Each row has a name. After each piece below comes the name of the row it's from, unless a question asks for something else. Each question is about the rows just above it. Places in a row count from 0.

Z_982: [ -8  25  20 -87]
Z_621: [-8 25 20 80]
Z_235: [  4 -11 -34 103]
Z_572: [ 5 -3 16 16]
Z_37: [-9 -7 -9 -6]
Z_346: [  0 -15  25 -71]
Z_370: [ -2 -22  26 -43]
Put [-6 -9 -7 -9] back in order: which row is it?	Z_37
Every place of [-6] in Z_37:	3

Z_637: [ 47   1 -13 -20  12  -4  10   5  -6  -1  -5  21  -9  20  36  -8 -12  -1
   9  -6 -11]
Z_730: [ 25  28 -26 -11 -19 -18 -10 -46 -23  45  16 -35  30  11  17  21 -10  21
  13 -16  19]
Z_774: [ 15  -4  10   8  25  46 -24  45  10 -33  14   4 -17 -11 -15  12   2 -42
 -22   7 -34]
Z_244: [ 33 -33 -40 -10  23 -18   1 -55 -14  22  17   6   3  13  11   9  -1  27
   7  -7  49]
Z_596: [ -5 -16  -9  18  17  25 -32 -21  -3   3  33 -28   7 -21 -44  30  11  -6
 -21   5  21]
Z_828: [-67   3  29  18 -18  -2   2   6  11  -6  -9 -12   4 -24 -40  -8  13   5
  -8  11   1]
Z_558: [ 24   3   6 -23  42  27 -16   9  -8  -8  20  14 -15  -9 -19  -2  -6  -7
 -20   5 -40]
Z_860: [-65  49  21  18 -76 -35  11 -14   0  32 -22 -48  38  -7  -2   0   3  21
  20  -7  14]
Z_277: [ 21  41 -12 -23  -2  -2 -20 -40 -28  43  27 -35  26  -2  -5  19 -12  18
  -1 -12 -11]
Is [ -6 -21] printed in one of the named rows, side by side and in this order?	yes
Right after [29] comes	[18]

Z_12: [ -2  32  -2  91  -5  30 -22 -36  -9  12 -11  23]
Z_630: [  2   5  -1  49  19  37  21 -50 -50  22 -50  37]
Z_525: [-53  16   8   8  34 -20  54  91  25  -5 -85 -47]
Z_424: [-10  11  13  54  16  30 -75 -24  24 -61 -48 -32]
Z_612: [-62  60  27  62  12   9  70  18   0  49 -76  80]
The entry that follows [-1]:	[49]
Does one of the named rows hold [  8  34 -20  54  91] side by side, in this order?	yes
Places of [-47] in row Z_525:	11
Right after [-53] comes	[16]
Right after [-48] comes	[-32]
At which places does Z_630 hold [-50]?	7 8 10

Z_177: [  4  -8  -2  22 -24  -2  -4   1 -19   4  59 -11 -12   7]
Z_800: [  2   1  -1  13 -22 -23  25  -2  -2 -20  29 -14 -15   2]
Z_82: [ -6  -1   8   1  -4 -13   5  -3   2  11   1 -25  -6 -14]
Z_981: [  0  -6   4  13 -31  -8  27   8  -3 -29 -13 -12 -18   2]
Z_304: [-77  -2  16  -2   3   0 -10  -9 -22 -12  -6 -22   4  -5]
Z_206: [  5  18  -4   1  36   0   1 -10 -17  -9   3  -4  -7  14]
Z_839: [-11 -16  -5  17  32   3   2  -6   3   4  12   1  40  -4]
Z_270: [ -1  -3   4  32  -8   6 -11   4   7  -3  29  -3   4 -14]
Z_16: [-10  -9  16  -6   3  -2 -10   0  -5 -23 -77 -22  -2 -12]
Which row holds these entries in another order? [  3  -2 -10   0  -5 -23 -77 -22  -2 -12 -10  -9  16  -6]	Z_16
At which places does Z_981 hold [-29]?	9
What comes right after [36] in the named rows?	[0]
Right after [22] comes	[-24]
The entry that follows [12]:	[1]
Does one of the named rows hold [-10   0] side by side, in this order?	yes
Does one of the named rows hold [ -3 -29] side by side, in this order?	yes

Z_383: [-34   7   0 -36   3   2  34  -2  25 -46 -51 -44 -51  66 -29  11  35 -55
 -28 -11  -4   0 -38  30  18 -19  68  30   7 -30 -78  31   6 -20 -35   9
  48  16  21 -25  57 -29 -40 -44   2  13 -39  15 -30  17 -27  17]
Z_992: [ 50 -42 -20  -1 -54 -31   0  44 -29 -12 -27  -8  46   0 -16 -22   0 -15
  12 -45  -6  -3  -8  17 -65  37 -26  -7 -21  30  19   3 -32   1  32  10
 -49 -53 -26 -37  17  64  34  -8 -44 -73  -8  22   6  12 -28 -28]
Z_682: [ 65  12   8  29 -68 -66   9  45 -25   9 -32   7  57 -14 -39 -65   9  39
  32 -54 -12  -9 -44  18 -65  56 -40   2 -24   4   7  35  -7  43  20  11
 -37 -74 -38 -37  15  74  49  11 -36 -73  39  38  18 -26 -22 -47]
Z_409: [ 61  -4   6  22 -68 -57  13  51 -25   4 -35  -1  58 -15 -30 -56   9  19
  29 -53 -12 -10 -39  18 -71  60 -36  -4 -25  15  13  26  -9 -45  28  11
 -43 -72 -39 -38  20  74  38   5 -45 -75  19  37  15 -25 -26 -49]
Z_543: [ 11   9 -40   2  66  31 -36  30   7 -35  18 -20   7   0  48 -38 -51 -51
  25  13 -34   2  -2  68 -40 -29  34 -78  35 -30  15 -46 -27   0 -19  16
 -44  21 -11  -4  30 -30 -29   3 -44  17 -55 -28  57  17 -25   6]
Z_351: [ 78 -48 -37  10 -58 -59 -28  19 -44  -7 -14  16  46  13 -44 -26   1  14
  33 -51  -6   5  -8  19 -49  11 -49   4 -30   8  12  13 -53  10   2  23
 -39 -48 -11 -45   4  74  85  13 -18 -89  52  19  10  37 -16  -7]
Which row holds these entries in another order? [-78 -55 -51 -51 -46 -44 -44 -40 -40 -38 -36 -35 -34 -30 -30 -29 -29 -28
 -27 -25 -20 -19 -11  -4  -2   0   0   2   2   3   6   7   7   9  11  13
  15  16  17  17  18  21  25  30  30  31  34  35  48  57  66  68]	Z_543
Put [-44 -35 -29   0  57 -46 -78 -11  17 -28 -55   6 -39   7   2 -29 -51  34
  11  68   0 -19 -30  16  15 -34 -51   7 -44  48   3  31  25 -20   2  -2
 -38 -27   9 -30  17 -40  13  -4  18 -25  30  66  21 -36  30  35] back in order: which row is it?	Z_383
asked: [ 11   9 -40   2  66  31 -36  30   7 -35  18 -20   7   0  48 -38 -51 -51
  25  13 -34   2  -2  68 -40 -29  34 -78  35 -30  15 -46 -27   0 -19  16
 -44  21 -11  -4  30 -30 -29   3 -44  17 -55 -28  57  17 -25   6]	Z_543
Which row holds these entries in another order? [  6  11   9 -40   2  66  31 -36  30   7 -35  18 -20   7   0  48 -38 -51
 -51  25  13 -34   2  -2  68 -40 -29  34 -78  35 -30  15 -46 -27   0 -19
  16 -44  21 -11  -4  30 -30 -29   3 -44  17 -55 -28  57  17 -25]	Z_543

Z_564: [  8 -73  41 -19 -26  49  26 -36  23 -82 -72 -74 -81 -48 -23 -37 -81]
Z_853: [  2  31 -67 -42 -30 -75 -44 -40 -34  18  17  44 -14  11 -44 -31 -13]
Z_573: [  5 -62 -70  82  41 -50  51   3 -76   7 -39 -29   5 -18  81 -40 -49]
Z_716: [  2 -49 -51 -18  31   6 -21  42 -74  18  30 -14 -44 -85 -34  51 -23]
Z_427: [ -4  29 -73 -51 -40 -86 -52 -48 -35  16  15  44 -12  13 -49 -36 -12]
Is [-82 -72 -74] printed in one of the named rows, side by side and in this order?	yes
Right after [13] comes	[-49]
Is [ 30  18 -74  42 -21] printed in one of the named rows, side by side and in this order?	no

Z_369: [-85 -70 -94  75 -80 -78 -72 -39]
Z_462: [ 93  -8  -8 -10  -7  74 -11  -8]
Z_72: [ -7  74  -9  -8  -8  93 -11 -10]
Every place of [-10] in Z_72:	7
Every place of [-10] in Z_462:	3
Among the named rows, does one hold [-94 -70] next to each other, in this order?	no
asked: [ -7  74  -9  -8  -8  93 -11 -10]	Z_72
What comes right after [-85] in the named rows?	[-70]
[-10 -11  -8  -7  93  -9  74  -8] is which row reordered?	Z_72
Which row holds these entries in another order? [-11 -10  -8  -8  -8  -7  74  93]	Z_462

Z_128: [ -9   6 -26  62]
Z_668: [ 61 -30  60  20]
Z_307: [ 62  -9   6 -27]
Z_151: [ 60  -8 -30  -8]
The entry that follows [61]:	[-30]
Put [-30  20  60  61] back in order: which row is it?	Z_668
asked: [ 62  -9   6 -27]	Z_307
Is [20 60] printed in one of the named rows, side by side and in this order?	no
[-27   6  -9  62] is which row reordered?	Z_307
Which row holds [ -9   6 -26  62]?	Z_128

Z_461: [ 91  -1   6   0  57 -60 -34 -21 -49  65]
Z_395: [ 51  77 -48  -2 -35  58 -42 -31  -1  12]
Z_489: [-35  77  51  58 -42  -1  -2 -49  12 -31]
Z_678: [-49  57   0 -60  65 -33  -1 -21  91   6]
Which row holds these entries in another order? [-31  12 -49  -2  -1 -42  58  51  77 -35]	Z_489
Where do [-35  77  51  58 -42  -1  -2 -49  12 -31] appear?	Z_489
Which row holds [ 51  77 -48  -2 -35  58 -42 -31  -1  12]?	Z_395
Among the named rows, does one hold [-60  57   0] next to each other, in this order?	no
The entry that follows [-33]:	[-1]
Put [-42  -1  -2 -49  12 -31 -35  77  51  58] back in order: which row is it?	Z_489
[ 65 -49 -21 -34 -60  57   0   6  -1  91] is which row reordered?	Z_461

Z_187: [ -4  -6  -1  12   2  -3  14  11   0  -7 -13  -6 -15   5  21   7]
Z_497: [  5  -9  -4   9   0   1   7 -33   1  -6 -11  -6   2   7  11  15]
Z_445: [  3  -3  12 -14   5  18  12  11  12 -15 -13  21 -19   2   0   2]
Z_964: [ -3  -5   0 -11   6   6   4   1   2  -5   5   8   6 -13   5  14]
Z_512: [ 50 -23   7 -25 -34  25  81  10  64 -82   9   2  46  50 -21  22]
Z_710: [-5 -7 -6 -6  7  2  0 10 -4 -3  8 -2  6  2 18 -5]
Z_455: [  2   5 -15 -20   2  18  20  -2 -19 -13   3  12   0  11 -14  12]
Z_431: [  5  -9  -4   9   0   1   7 -33   1  -6 -11  21  -8  -4  -4  -7]
Z_256: [ -4   6   8  -1   2   9   8  -1   2  -4 -17   9   2   1  -6  15]
Z_957: [-5  0 11 -5 -7 -2 -3 -6  8 -4  7 18  2  2 -6  6]
Z_78: [ 0 -5 -2  0 12  5  4  4  6 -4 13 10 10 -1 -5  3]
[  2   0   2 -19  21 -13 -15  12  11  12  18   5 -14  12  -3   3] is which row reordered?	Z_445
[11  2 -4  0 18  6 -2  2 -5 -5 -7  7 -6  8 -6 -3] is which row reordered?	Z_957
Every place of [10] in Z_710:	7
asked: [  5  -9  -4   9   0   1   7 -33   1  -6 -11  -6   2   7  11  15]	Z_497
asked: [ 50 -23   7 -25 -34  25  81  10  64 -82   9   2  46  50 -21  22]	Z_512
The row with [  3  -3  12 -14   5  18  12  11  12 -15 -13  21 -19   2   0   2] is	Z_445
Which row holds these entries in another order? [-7 -6 -6 -5 -5 -4 -3 -2  0  2  2  6  7  8 10 18]	Z_710

Z_437: [ 85  67 -33 -58 -39  30   7   2 -57  20   8  -2  -9]
Z_918: [-58 -39   5  30  -2  67 -33  20   7  84   8 -57   2]
Z_547: [ 85  89  10  25 -53  51 -17  28 -20 -78 -30 -46 -22]
Z_232: [ 85  67 -33 -58 -39  30   7   2 -57  20   8  -2   5]
Put [  5  85  67 -33 -58 -39  30   7   2 -57  20   8  -2] back in order: which row is it?	Z_232
Right after [-46] comes	[-22]
Does one of the named rows hold [ 6 84  8] side by side, in this order?	no

Z_719: [ 57 -83 -62 -75]
Z_378: [-62 -75  58 -83]
Z_534: [ 56 -62 -83 -75]
Places of [-75] in row Z_378:	1
At which places does Z_719 hold [-62]?	2
[-62  58 -75 -83] is which row reordered?	Z_378
Which row holds these entries in another order? [-75 -83 -62  56]	Z_534
Is [ 57 -83] printed in one of the named rows, side by side and in this order?	yes
Which row holds these entries in another order? [-83 -75 -62  57]	Z_719

Z_977: [ 0  0  0 69]
Z_689: [-38  32   1  -1]
Z_959: [-61  20  71   3]
Is [-61  20] printed in one of the named rows, side by side and in this order?	yes
Right after [32] comes	[1]
[-61   3  20  71] is which row reordered?	Z_959
Right after [1] comes	[-1]
Does one of the named rows hold [-60  20] side by side, in this order?	no
At which places does Z_977 hold [0]?	0 1 2

